Each row was made from one small tree. The marks that hang from a mark follow it in brackets, in alphabetical order. Every link used is in the known rows. Write each row's tree.
Known rows:
G[M V]: [-3.53 -1.72 0.80 -2.04 0.29 -5.05 0.76 -1.45 -0.18 -1.00 0.05 0.97 2.04 -3.49 -1.08 2.47 -1.22 -1.16 2.53]
G[H[Z[E]] M V]: [-2.48 -0.74 0.68 -2.65 3.00 -4.20 1.13 -0.36 -0.05 -0.18 -0.48 -0.54 2.13 -3.19 -1.52 4.56 -1.31 -0.51 1.56]
G[H V[E]]: [-3.49 -0.67 0.44 -1.02 -4.28 -1.72 1.11 1.25 -2.25 -2.50 -0.26 0.98 1.81 -0.42 -0.68 1.60 -1.18 -0.89 2.28]
H[M Z[E[C] G[V]]]: [-1.39 0.72 -2.42 -0.86 -0.09 0.31 1.84 2.23 4.24 -0.81 1.24 -2.31 0.94 -3.03 -0.64 -0.36 -0.74 2.41 1.73]
Z[G]: [-2.53 -1.08 0.81 -2.11 -0.68 -2.98 1.27 1.20 0.46 -4.27 1.44 0.49 -0.04 -3.26 -1.25 2.12 -1.03 1.01 3.15]
C[G]: [-4.66 -1.38 2.76 -0.80 0.60 -4.14 1.45 3.04 -0.48 -3.32 2.77 2.54 1.03 -1.73 -1.71 0.08 -0.55 -0.12 4.75]
H[Z[E[C] G[M]]]: [0.10 -1.81 -0.09 -1.66 1.05 -0.58 0.94 1.33 3.35 -2.28 0.57 -1.53 1.02 -4.03 -1.78 1.08 -1.08 1.18 1.54]
Z[E[C] G[M]]: [0.43 -2.66 -0.49 -0.27 -1.48 -0.14 0.01 2.04 2.27 -2.19 -0.22 -0.29 0.49 -3.09 -1.56 -0.63 -0.47 0.49 1.71]
G[V]: [-4.32 -0.35 0.61 -1.90 -0.45 -4.00 1.63 0.54 0.18 -2.77 1.22 0.86 1.32 -2.45 -0.67 2.02 -1.02 -0.51 3.39]
V[E Z[G[H M]]]: [0.62 -2.64 -0.09 -0.52 -6.29 -0.30 -1.29 0.18 -3.03 -1.28 -2.71 1.38 1.63 0.05 -1.67 1.88 -1.18 0.05 1.01]
H[M Z[E[C G[V]]]]: [-1.91 1.10 -1.39 0.16 -0.40 0.21 1.72 4.13 4.29 -1.27 2.59 -0.40 1.44 -1.83 -0.92 -3.56 -0.59 1.51 2.83]
V[E[C G[M] Z]]: [-0.11 -3.11 -0.86 1.37 -7.92 1.44 -1.05 2.54 0.64 -2.66 0.38 2.29 1.53 0.70 -1.78 -6.99 -0.30 -0.92 2.42]
Z[E[C G[H M V]]]: [0.15 -1.92 -0.42 0.57 -0.99 -0.68 0.18 3.95 0.85 0.19 0.24 1.20 1.33 -0.11 -1.41 -1.91 -0.68 -0.67 2.08]
G[H[M] V[E]]: [-3.37 0.18 -0.47 -0.53 -6.26 -1.22 0.28 0.82 -2.30 -1.60 -0.91 0.53 2.04 -1.75 -0.50 -0.21 -0.93 -0.37 2.07]
H[M]: [-3.65 0.47 1.17 -1.66 -3.34 -3.02 0.18 0.84 -0.26 -4.41 0.61 0.70 1.02 -5.03 -1.26 -0.37 -0.55 0.28 3.66]
V[E]: [-3.67 -1.08 1.22 -0.74 -4.74 -1.41 0.80 1.46 -0.76 -5.31 0.48 1.20 1.67 -2.32 -1.09 -0.08 -0.90 -0.68 3.06]
E[C G[M V[Z]]]: [0.03 -2.04 -0.76 0.44 -3.21 -1.07 -0.35 2.49 1.24 -0.11 0.17 2.23 1.95 0.85 -1.30 -2.72 -0.85 -0.26 2.75]
V[E[C G[H] Z]]: [-0.40 -1.49 -0.62 1.10 -8.77 2.55 -0.61 4.90 -1.08 -4.28 0.83 1.93 0.37 2.39 -1.56 -6.21 -0.25 -0.31 2.90]

Write each row's tree:
[-3.11 -0.87 -1.27 -0.55 -1.89 -2.41 1.01 1.84 0.85 -1.69 2.51 2.60 0.55 1.03 -1.07 -2.73 -0.45 -0.20 3.52]
E[G[V] Z]
[0.65 -2.47 -2.23 -1.14 -3.42 -1.26 -0.48 0.13 -0.53 0.52 -0.99 -0.21 0.24 -0.11 -1.32 -0.71 -0.70 0.15 1.18]
E[C Z[G[H M V]]]
[-0.02 -2.09 -1.25 -0.25 -3.81 -1.35 -0.70 2.19 -0.41 -0.01 0.42 1.67 0.73 1.21 -1.59 -3.70 -0.55 -0.78 2.32]
E[C G[H M V] Z]
[-0.88 -3.11 -1.61 0.20 -4.86 0.11 0.70 0.37 1.41 -0.30 -0.57 -0.12 2.10 -1.30 -0.65 -0.52 -1.37 -0.09 0.96]
Z[G[M V[E[C]]]]
[-4.25 -0.09 1.13 -1.19 4.39 -3.60 2.45 3.44 0.04 0.08 2.30 0.82 1.68 -0.10 -1.40 2.77 -0.84 0.34 3.14]
C[G[H[Z[E]] V]]
[-4.25 -1.59 2.33 -2.46 4.15 -6.30 1.77 0.34 -1.30 0.93 1.59 1.02 2.46 -1.82 -1.84 3.94 -1.57 -0.53 2.87]
C[G[H[Z] M V]]
[-2.21 -1.36 2.62 -0.36 -1.66 -2.04 0.79 5.19 -1.69 -3.38 1.89 1.63 0.57 -0.55 -1.82 -1.46 -0.46 -0.10 4.43]
E[C[G[H]]]
[0.33 -3.36 -1.90 0.46 -7.55 1.61 -0.91 0.41 0.63 -2.16 -0.96 0.35 1.01 -0.54 -1.43 -3.69 -0.49 -0.12 1.22]
V[E[C Z[G[M]]]]
[-4.68 -1.97 -1.16 1.29 -3.88 -1.66 1.12 1.88 -0.48 -0.01 1.64 3.14 2.02 2.77 -0.94 -3.28 -0.25 -0.82 3.28]
C[G[V[E[Z]]]]
[0.28 0.36 -1.27 0.68 -6.14 0.62 -0.70 4.26 -0.57 -0.70 -0.02 1.70 1.01 1.15 -0.97 -3.88 -0.40 1.04 3.05]
E[C G[H[M] V[Z]]]
[-0.79 -2.21 0.60 -1.16 -2.79 -3.04 -0.99 1.17 -2.06 -2.08 0.30 2.61 0.43 -0.47 -2.39 -1.84 -0.51 -0.80 2.75]
E[G[H M] Z]
[-3.30 1.16 0.57 -1.86 0.04 -2.11 1.03 1.33 1.78 -4.01 0.90 -0.68 1.42 -5.14 -1.48 0.66 -0.55 1.11 2.84]
H[M Z[E]]
[-3.72 -1.63 3.75 -2.62 3.12 -5.67 1.12 1.07 -1.80 -1.33 1.59 1.12 1.98 -2.97 -2.51 3.21 -1.38 -0.32 3.37]
C[G[H[Z] M]]
[-2.00 -1.45 0.46 -1.63 -2.97 -1.33 0.92 0.51 -0.50 -1.24 -0.85 -0.93 2.88 -1.86 -1.16 1.17 -1.75 -0.92 1.26]
G[H[Z] M V[E[C]]]
[-2.14 0.81 -0.58 -1.88 0.32 -1.32 1.29 1.11 2.64 -2.91 1.10 -1.28 0.59 -4.83 -1.41 1.42 -0.75 2.36 2.21]
H[M Z[E G]]
[-2.94 -0.13 1.55 0.13 -4.82 0.19 0.72 4.39 -0.81 -2.69 1.43 0.16 2.13 -1.23 -1.71 -2.87 -0.90 0.69 3.22]
V[E[C[G[H[M Z]]]]]
